Here is a tiny trained network, its code and every weight. The questions are about switching its units off for an input and a target symbol, where a switched-off unit gives its printed mean instead of its output.

import numpy as np


def w(rows, s, z=0):
    codes = np.array(rows[::2]) - 128.0
    scale = np.full(codes.shape[1], s)
    scale[-1] = z or s
    return codes * scale


def f(y):
    return np.maximum(y, 0)


def softmax(a):
    e = np.exp(a - a.max(-1, keepdims=True))
    return e / e.sum(-1, keepdims=True)


def log_softmax(a):
    a = a - a.max(-1, keepdims=True)
    return a - np.log(np.exp(a).sum(-1, keepdims=True))


def net(x, mask):
    ids = ['ΞΠΦΩβεζημστψ'.index(c) for c in x.split()]
    T = len(ids)
    res = E[ids] + P[:T]
    u = 0
    for l in range(3):
        r = res
        for j in range(2):
            rows = slice(3 * j, 3 * j + 3)
            q, k, v = (r @ M[l][rows].T for M in (Q, K, V))
            z = softmax(np.where(np.tri(T) > 0, q @ k.T / 3**0.5, -1e9)) @ v
            o = O[l][rows]
            res = res + np.where(mask[u + j], z, o[:, -1]) @ o[:, :-1]
        u += 2
        y = f(res @ A[l][:, :-1].T + A[l][:, -1])
        res = res + np.where(mask[u : u + 8], y, B[l][:, -1]) @ B[l][:, :-1]
        u += 8
    return log_softmax(res[-1] @ U[:, :-1].T + U[:, -1])


Q, K, V, O, A, B = {}, {}, {}, {}, {}, {}
E = w([
[102,124,96,175,117,95,167,97],'Ξ',
[104,69,132,118,112,172,156,127],'Π',
[167,200,145,7,175,94,134,73],'Φ',
[97,112,134,177,131,96,52,176],'Ω',
[149,138,152,146,94,187,159,141],'β',
[127,129,110,118,93,172,110,186],'ε',
[107,157,81,155,95,107,126,159],'ζ',
[135,156,117,157,87,149,181,114],'η',
[124,169,134,201,111,103,117,136],'μ',
[82,55,137,184,157,82,108,105],'σ',
[157,182,158,54,214,33,93,83],'τ',
[116,72,168,149,132,155,97,156],'ψ',
],0.012)
P = w([
[76,189,140,153,131,104,125,201],'0',
[29,164,97,70,168,213,132,121],'1',
[85,197,192,186,191,163,121,74],'2',
[213,55,40,104,146,111,97,126],'3',
[124,185,93,66,90,56,184,233],'4',
[146,79,192,203,104,156,76,28],'5',
[83,118,49,105,166,232,54,50],'6',
[158,142,200,107,31,28,188,236],'7',
[252,12,68,147,93,94,86,120],'8',
[64,185,158,110,159,182,144,122],'9',
[115,90,205,172,68,158,116,55],'10',
],0.011)
Q[0] = w([
[52,156,137,132,187,172,162,83],'L0H0',
[102,166,154,93,118,93,97,175],'L0H0',
[133,144,71,85,222,135,123,152],'L0H0',
[213,56,153,150,22,54,161,165],'L0H1',
[244,102,53,108,171,116,80,78],'L0H1',
[91,106,172,212,73,194,85,66],'L0H1',
],0.011)
K[0] = w([
[155,113,151,92,127,66,179,206],'L0H0',
[143,143,200,161,187,129,156,95],'L0H0',
[48,163,149,91,171,135,177,150],'L0H0',
[172,109,99,162,115,179,43,31],'L0H1',
[12,159,28,61,148,178,123,128],'L0H1',
[213,60,82,108,64,73,126,157],'L0H1',
],0.011)
V[0] = w([
[161,136,169,99,143,211,120,121],'L0H0',
[128,124,77,87,91,84,124,255],'L0H0',
[195,119,118,173,139,144,86,50],'L0H0',
[49,81,73,155,148,18,21,157],'L0H1',
[85,103,55,139,129,90,219,61],'L0H1',
[112,107,254,173,188,99,116,113],'L0H1',
],0.0079)
O[0] = w([
[112,114,93,110,120,104,146,107,162],'L0H0',
[113,126,144,108,115,123,69,167,170],'L0H0',
[170,89,134,140,133,121,173,93,2],'L0H0',
[192,169,188,110,148,155,85,160,44],'L0H1',
[125,117,151,126,247,150,211,156,8],'L0H1',
[160,184,89,156,129,163,105,71,54],'L0H1',
],0.012,0.00089)
A[0] = w([
[55,194,86,135,193,161,126,151,160],'L0N0',
[160,87,89,195,73,165,85,119,223],'L0N1',
[150,150,153,3,120,32,111,99,254],'L0N2',
[111,113,113,83,144,156,120,100,205],'L0N3',
[75,113,127,224,88,193,122,97,203],'L0N4',
[127,156,135,118,208,99,115,115,166],'L0N5',
[95,119,136,207,171,177,163,180,224],'L0N6',
[108,126,140,145,146,132,167,205,170],'L0N7',
],0.0066,0.0039)
B[0] = w([
[70,208,161,130,163,139,202,82,228],'L0N0',
[144,75,25,136,38,195,87,120,246],'L0N1',
[209,180,228,30,163,51,98,68,205],'L0N2',
[116,127,154,103,218,175,120,62,185],'L0N3',
[4,162,100,220,26,214,130,68,254],'L0N4',
[154,163,150,145,224,133,133,42,165],'L0N5',
[61,144,157,199,191,198,223,186,215],'L0N6',
[145,189,185,132,151,152,225,196,173],'L0N7',
],0.0048,0.0055)
Q[1] = w([
[76,254,169,132,58,111,166,126],'L1H0',
[196,101,149,191,60,110,206,109],'L1H0',
[193,147,37,56,150,71,169,120],'L1H0',
[174,133,88,77,132,91,130,125],'L1H1',
[122,161,164,153,116,138,115,105],'L1H1',
[147,109,149,133,141,131,128,76],'L1H1',
],0.0086)
K[1] = w([
[183,125,243,220,39,67,187,77],'L1H0',
[154,3,173,135,165,164,88,76],'L1H0',
[13,187,180,150,160,203,73,69],'L1H0',
[61,174,145,132,131,135,83,137],'L1H1',
[181,110,123,159,131,81,141,117],'L1H1',
[116,60,152,94,163,125,82,102],'L1H1',
],0.0063)
V[1] = w([
[103,141,125,11,177,89,132,22],'L1H0',
[133,213,157,254,113,23,130,110],'L1H0',
[87,36,179,125,172,200,63,79],'L1H0',
[232,3,68,163,147,74,143,120],'L1H1',
[149,141,112,82,104,109,105,150],'L1H1',
[174,30,150,118,147,142,92,89],'L1H1',
],0.0055)
O[1] = w([
[88,120,179,32,111,144,138,53,100],'L1H0',
[223,38,177,191,161,147,121,78,166],'L1H0',
[41,254,118,97,192,219,39,150,120],'L1H0',
[178,113,21,68,159,101,147,158,2],'L1H1',
[123,108,126,122,126,116,97,165,108],'L1H1',
[115,207,39,65,185,84,102,125,64],'L1H1',
],0.0062,0.0096)
A[1] = w([
[134,134,161,107,222,62,164,66,163],'L1N0',
[164,165,140,125,54,139,142,94,246],'L1N1',
[98,106,114,177,155,117,181,89,203],'L1N2',
[115,94,182,138,1,146,199,205,216],'L1N3',
[42,120,85,204,108,173,144,146,147],'L1N4',
[157,44,93,180,79,172,123,92,196],'L1N5',
[138,153,138,158,181,141,162,102,253],'L1N6',
[168,201,169,89,176,93,82,97,191],'L1N7',
],0.0085,0.0037)
B[1] = w([
[142,145,180,101,31,112,115,160,163],'L1N0',
[104,80,141,111,177,136,38,100,197],'L1N1',
[142,58,139,78,109,168,167,193,189],'L1N2',
[69,60,134,138,175,35,94,166,248],'L1N3',
[3,135,104,128,55,147,180,130,237],'L1N4',
[142,59,64,230,119,149,126,34,211],'L1N5',
[171,105,176,89,129,177,153,204,181],'L1N6',
[152,71,159,102,40,146,131,102,166],'L1N7',
],0.0071,0.018)
Q[2] = w([
[210,205,171,41,169,64,132,54],'L2H0',
[83,204,164,4,18,79,199,166],'L2H0',
[131,155,33,37,144,230,197,121],'L2H0',
[112,36,97,210,130,130,120,205],'L2H1',
[129,175,173,127,111,102,77,196],'L2H1',
[127,115,24,226,157,193,108,236],'L2H1',
],0.0047)
K[2] = w([
[113,137,244,181,102,191,82,115],'L2H0',
[33,182,171,135,95,103,151,171],'L2H0',
[97,133,132,80,96,253,186,92],'L2H0',
[168,125,70,128,138,196,201,99],'L2H1',
[70,162,148,217,213,201,119,116],'L2H1',
[139,23,44,113,113,154,207,63],'L2H1',
],0.0045)
V[2] = w([
[168,148,86,207,145,94,80,118],'L2H0',
[146,187,119,114,107,254,103,96],'L2H0',
[64,175,57,139,124,167,173,106],'L2H0',
[109,116,177,102,83,67,93,224],'L2H1',
[98,111,129,196,161,100,135,143],'L2H1',
[107,117,176,175,117,192,174,83],'L2H1',
],0.0071)
O[2] = w([
[131,1,130,110,101,169,129,148,95],'L2H0',
[108,166,197,89,98,214,102,166,62],'L2H0',
[100,170,185,205,40,135,170,112,146],'L2H0',
[119,149,83,101,150,189,143,64,172],'L2H1',
[172,147,105,174,95,175,108,156,189],'L2H1',
[176,186,88,113,129,84,94,176,250],'L2H1',
],0.0085,0.023)
A[2] = w([
[114,104,41,133,90,128,76,129,167],'L2N0',
[116,79,66,141,84,56,117,40,88],'L2N1',
[188,154,135,53,254,76,126,65,111],'L2N2',
[80,43,200,39,84,125,157,54,163],'L2N3',
[115,113,110,158,80,107,64,54,162],'L2N4',
[50,151,68,170,190,71,117,129,149],'L2N5',
[220,162,138,67,177,232,10,155,5],'L2N6',
[56,121,81,144,113,78,32,62,41],'L2N7',
],0.0064,0.002)
B[2] = w([
[121,115,181,100,92,153,66,120,237],'L2N0',
[168,126,186,127,165,177,160,202,255],'L2N1',
[124,162,106,254,188,180,74,217,174],'L2N2',
[27,132,144,187,149,77,145,96,187],'L2N3',
[145,115,164,88,150,173,161,100,238],'L2N4',
[102,117,120,67,101,86,126,135,236],'L2N5',
[123,76,6,75,92,99,191,145,208],'L2N6',
[160,164,199,27,121,159,159,141,244],'L2N7',
],0.0076,0.017)
U = w([
[186,197,208,154,240,174,207,219,122],'Ξ',
[39,236,106,146,89,77,35,140,222],'Π',
[98,108,181,84,161,46,187,68,145],'Φ',
[154,63,66,71,73,86,110,86,104],'Ω',
[113,92,165,102,30,173,192,122,3],'β',
[142,145,202,1,129,43,76,209,87],'ε',
[98,102,103,140,201,69,43,196,145],'ζ',
[58,21,22,172,132,52,217,126,114],'η',
[186,68,119,220,161,215,82,112,163],'μ',
[177,190,66,106,132,208,172,164,119],'σ',
[111,129,104,143,198,233,155,61,228],'τ',
[165,224,151,112,55,182,13,47,160],'ψ',
],0.0049,0.0053)

Each question gives the input, a string of symbols that net reads in full, and the target symbol t.
The units are the heads (3 rows each of Q, K, V and O) and the neurons (one row each of A and B). Each row of codes is followed by its name. A weight is (code - 128) times the scale printed after its matrix; where a second scale follows, it is the last column's (O, A, B and U).
mask holds one flag per unit, layer by layer, with each layer's heads first. A switched-off unit (its flag False) gives its mean, the last column of its rows in O or B, instead of its output. The means were averaged over made-up inputs and are rounded, as every weight is.
A unit's drop is (log p(t) with every unit on - log p(t) with that unit switched off) / (log p(t) with every unit on - log p(t) with every unit switched off).
The circuit of an input: a set's keep is (log p(t) with only the set's units on - log p(t) with every unit switched off) / (log p(t) with every unit on - log p(t) with every unit switched off). Starting from the 12 units with the biggest drops (on a tie, the unit counted first), units are removed one at a time, each time the one whose removal leaves the highest keep (on an exact tie, the one counted first), for as long as the keep stays at least 0.8.
units of the circuit, in order: the units of the circuit, biggest drop first
unit that matters most: the unit with the biggest drop
top k neurons: the k neurons with the biggest drops, biggest first
k most important neurons of layer l: the k neurons of layer l with the biggest drops, biggest first
which heads matter: for each layer, one digit per head in row order, 1 if its drop is at least 0.15 and else 0, layers parted by /
input μ η ψ β η μ, target β: top 2 neurons => (L0N4 L1N4)
input τ Ω Π ζ, target Ω: which heads matter => 01 / 00 / 10
input Π Ξ η β Ξ μ β τ η μ, target τ: unit that matters most => L1H0
input ψ μ Π, target ψ: which heads matter => 01 / 00 / 00
input η η η β ε, target η: units of the circuit, in order => (L0H1 L0H0 L2N7)
input η β ε Φ η η ε Π ψ, target ε: which heads matter => 01 / 10 / 00
input σ ε η μ τ ψ μ Ξ ε, target μ: top 3 neurons => (L1N5 L0N1 L1N4)
input ε β β ε η ε ε, target η: units of the circuit, in order => (L0H1 L1H0 L2N7)
input β β ψ β μ β, target β: which heads matter => 01 / 10 / 10
input ε η ε η η ε η μ, target ε: top 2 neurons => (L1N3 L2N7)
input Π η β η Ξ Φ μ τ β, target μ: top 2 neurons => (L1N5 L0N1)
input Π β τ ε η, target τ: which heads matter => 01 / 10 / 01
input β μ ψ β τ, target Φ: which heads matter => 01 / 00 / 11
input β β ε β τ, target Φ: unit that matters most => L1N3
input η ζ ζ Π Ξ η σ Π ε Π, target Π: which heads matter => 10 / 01 / 10
input μ ε η β Π τ, target Ω: which heads matter => 11 / 11 / 11
input Π Ω μ β Ξ β σ β Π τ, target ψ: top 2 neurons => (L1N7 L1N0)
input Φ β ε, target Φ: top 2 neurons => (L0N2 L1N3)
input β Π τ ψ β η β Π, target η: which heads matter => 11 / 00 / 00
input Φ μ Π ψ, target μ: most important neuron of layer 1 => (L1N5)
input Φ η β, target Φ: top 3 neurons => (L0N2 L0N4 L1N3)
input ε Π τ β μ η β, target μ: which heads matter => 10 / 10 / 00
input η Ω η μ, target Ω: top 2 neurons => (L2N6 L1N4)
input Ξ β σ, target Ξ: which heads matter => 01 / 00 / 00
input Π ζ μ μ ψ μ μ μ, target μ: which heads matter => 11 / 00 / 00
input β μ σ β Π β Ξ ε, target β: which heads matter => 11 / 10 / 10
input β ψ Π σ μ β ψ β ψ, target ψ: unit that matters most => L1H0
input β η Ξ Ω τ Π μ, target τ: which heads matter => 00 / 10 / 01
input η ε ε Ξ η β β Π β τ, target Ξ: 2 most important neurons of layer 1 => (L1N3 L1N4)
